Here is a tiny trained network, its code and every weight. The questions are about switching its units off for an input and a class, where a switched-off unit gives its printed mean instead of its output.

import numpy as np


def w(rows, s, z=0):
    codes = np.array(rows[::2]) - 128.0
    scale = np.full(codes.shape[1], s)
    scale[-1] = z or s
    return codes * scale


def norm(h):
    return h / np.sqrt((h * h).mean(-1, keepdims=True) + 1e-5)


def f(y):
    return np.maximum(y, 0)


def log_softmax(a):
    a = a - a.max(-1, keepdims=True)
    return a - np.log(np.exp(a).sum(-1, keepdims=True))


def net(x, mask):
    res = np.array(x, float).reshape(1, 7) / 4 @ E
    u = 0
    for l in range(2):
        y = f(norm(res) @ A[l][:, :-1].T + A[l][:, -1])
        res = res + np.where(mask[u : u + 8], y, B[l][:, -1]) @ B[l][:, :-1]
        u += 8
    return log_softmax(norm(res)[-1] @ U[:, :-1].T + U[:, -1])


A, B = {}, {}
E = w([
[8,182,213,175,87,129,137,84,203],'x0',
[157,167,174,86,42,242,172,124,35],'x1',
[73,66,96,79,116,246,205,186,90],'x2',
[217,119,167,218,144,184,77,171,202],'x3',
[164,66,160,79,224,124,146,75,49],'x4',
[177,176,24,148,152,103,160,106,111],'x5',
[187,188,124,210,63,93,80,142,108],'x6',
],0.0018)
A[0] = w([
[89,127,68,136,94,135,141,102,174,170],'0.n1',
[81,114,112,88,97,216,146,107,92,253],'0.n2',
[163,88,68,150,134,101,189,101,80,128],'0.n3',
[244,143,102,186,117,125,97,183,90,95],'0.n4',
[212,113,107,177,115,127,66,171,116,162],'0.n5',
[101,88,187,131,73,111,127,157,129,107],'0.n6',
[252,145,61,141,66,126,151,209,101,56],'0.n7',
[77,146,214,65,130,125,143,82,112,94],'0.n8',
],0.0037,0.0017)
B[0] = w([
[17,151,62,213,159,114,178,187,206,187],'0.n1',
[158,179,104,186,177,30,153,185,184,253],'0.n2',
[193,138,179,103,150,220,101,108,195,181],'0.n3',
[32,83,3,62,68,145,84,49,149,206],'0.n4',
[28,200,46,129,91,114,99,99,86,210],'0.n5',
[159,117,198,121,149,161,119,203,102,174],'0.n6',
[83,114,122,101,101,193,89,67,67,207],'0.n7',
[198,106,125,61,65,101,62,110,68,199],'0.n8',
],0.0031,0.0032)
A[1] = w([
[164,168,203,57,38,87,146,63,34,126],'1.n1',
[143,143,139,228,112,45,97,100,197,119],'1.n2',
[32,117,100,123,81,151,156,115,153,240],'1.n3',
[100,100,144,82,72,165,198,243,61,199],'1.n4',
[96,143,97,109,159,2,107,76,169,219],'1.n5',
[75,92,152,190,163,117,135,145,214,248],'1.n6',
[166,91,78,108,242,187,163,139,181,177],'1.n7',
[147,55,78,64,167,88,129,93,89,215],'1.n8',
],0.0038,0.0015)
B[1] = w([
[133,5,127,106,130,82,57,101,204,204],'1.n1',
[31,172,157,145,144,119,164,234,187,215],'1.n2',
[110,207,124,200,127,108,130,153,194,241],'1.n3',
[115,91,188,183,202,27,62,150,176,226],'1.n4',
[176,127,158,144,164,104,243,229,166,252],'1.n5',
[75,132,89,142,43,91,49,174,118,236],'1.n6',
[160,137,186,138,145,94,115,102,11,208],'1.n7',
[103,253,100,172,51,242,187,124,122,220],'1.n8',
],0.0041,0.0037)
U = w([
[125,9,191,96,146,83,56,123,141,138],'0',
[93,38,107,116,139,208,182,89,166,8],'1',
[64,182,124,184,133,89,155,214,193,145],'2',
[122,111,148,123,103,164,138,102,167,76],'3',
[174,103,127,63,121,102,196,81,178,108],'4',
[178,154,147,110,192,169,203,128,36,134],'5',
[116,153,36,116,60,212,81,57,99,144],'6',
],0.012,0.016)

Each question gives the input, the list of numbers given to net, and the class t.
The units are the neurons (one row each of A and B). Each row of codes is followed by its name. A weight is (code - 128) times the scale printed after its matrix; where a second scale follows, it is the last column's (A, B and U).
mask holds one flag per neuron, layer by layer. A switched-off neuron (its flag False) gives its mean, the last column of its row in B, instead of its output. The means were averaged over made-up inputs and are rounded, as every weight is.
A unit's drop is (log p(t) with every unit on - log p(t) with that unit switched off) / (log p(t) with every unit on - log p(t) with every unit switched off).
The circuit of an input: a set's keep is (log p(t) with only the set's units on - log p(t) with every unit switched off) / (log p(t) with every unit on - log p(t) with every unit switched off). Starting from the 12 units with the biggest drops (on a tie, the unit counted first), units are removed one at a time, each time the one whose removal leaves the highest keep (on an exact tie, the one counted first), for as long as the keep stays at least 0.8.
units of the circuit, in order: the units of the circuit, biggest drop first
unit that matters most: the unit with the biggest drop
k most important neurons: the k neurons with the biggest drops, biggest first
top k neurons in layer l: the k neurons of layer l with the biggest drops, biggest first
drop when u is switched off: that unit's drop, to one decimal
input [-7,-2,8,1,-4,6,-3], class 6: unit that matters most	1.n5
input [2,6,-8,-5,2,6,-4], class 4: units of the circuit, in order	(1.n1; 1.n4; 1.n6)
input [3,5,5,-7,7,3,3], class 0: 2 most important neurons	(1.n1; 1.n4)
input [-2,4,8,-6,2,-3,3], class 0: top 2 neurons in layer 1	(1.n4; 1.n1)
input [-6,-1,-5,-1,2,-4,0], class 6: 2 most important neurons	(0.n2; 1.n8)
input [-1,1,1,3,2,-6,6], class 6: 3 most important neurons	(0.n4; 0.n5; 1.n5)
input [6,-2,2,0,6,7,-1], class 5: 3 most important neurons	(1.n7; 0.n3; 0.n5)
input [-6,-4,-8,8,8,-8,-1], class 2: 2 most important neurons	(1.n8; 0.n5)
input [-3,-4,6,6,2,-6,7], class 6: top 2 neurons in layer 1	(1.n5; 1.n2)
input [-3,-7,-1,3,3,3,-6], class 5: 2 most important neurons	(1.n7; 0.n2)
input [-3,-5,0,-5,5,-1,7], class 5: top 2 neurons in layer 0	(0.n3; 0.n2)
input [-3,-5,7,-8,5,-5,0], class 5: drop when 1.n2 is switched off	0.2
input [8,3,2,-7,8,4,4], class 4: drop when 1.n7 is switched off	0.1
input [7,7,-8,-1,6,1,-6], class 0: units of the circuit, in order	(1.n1)
input [1,4,7,8,4,-3,-6], class 0: drop when 1.n4 is switched off	0.3
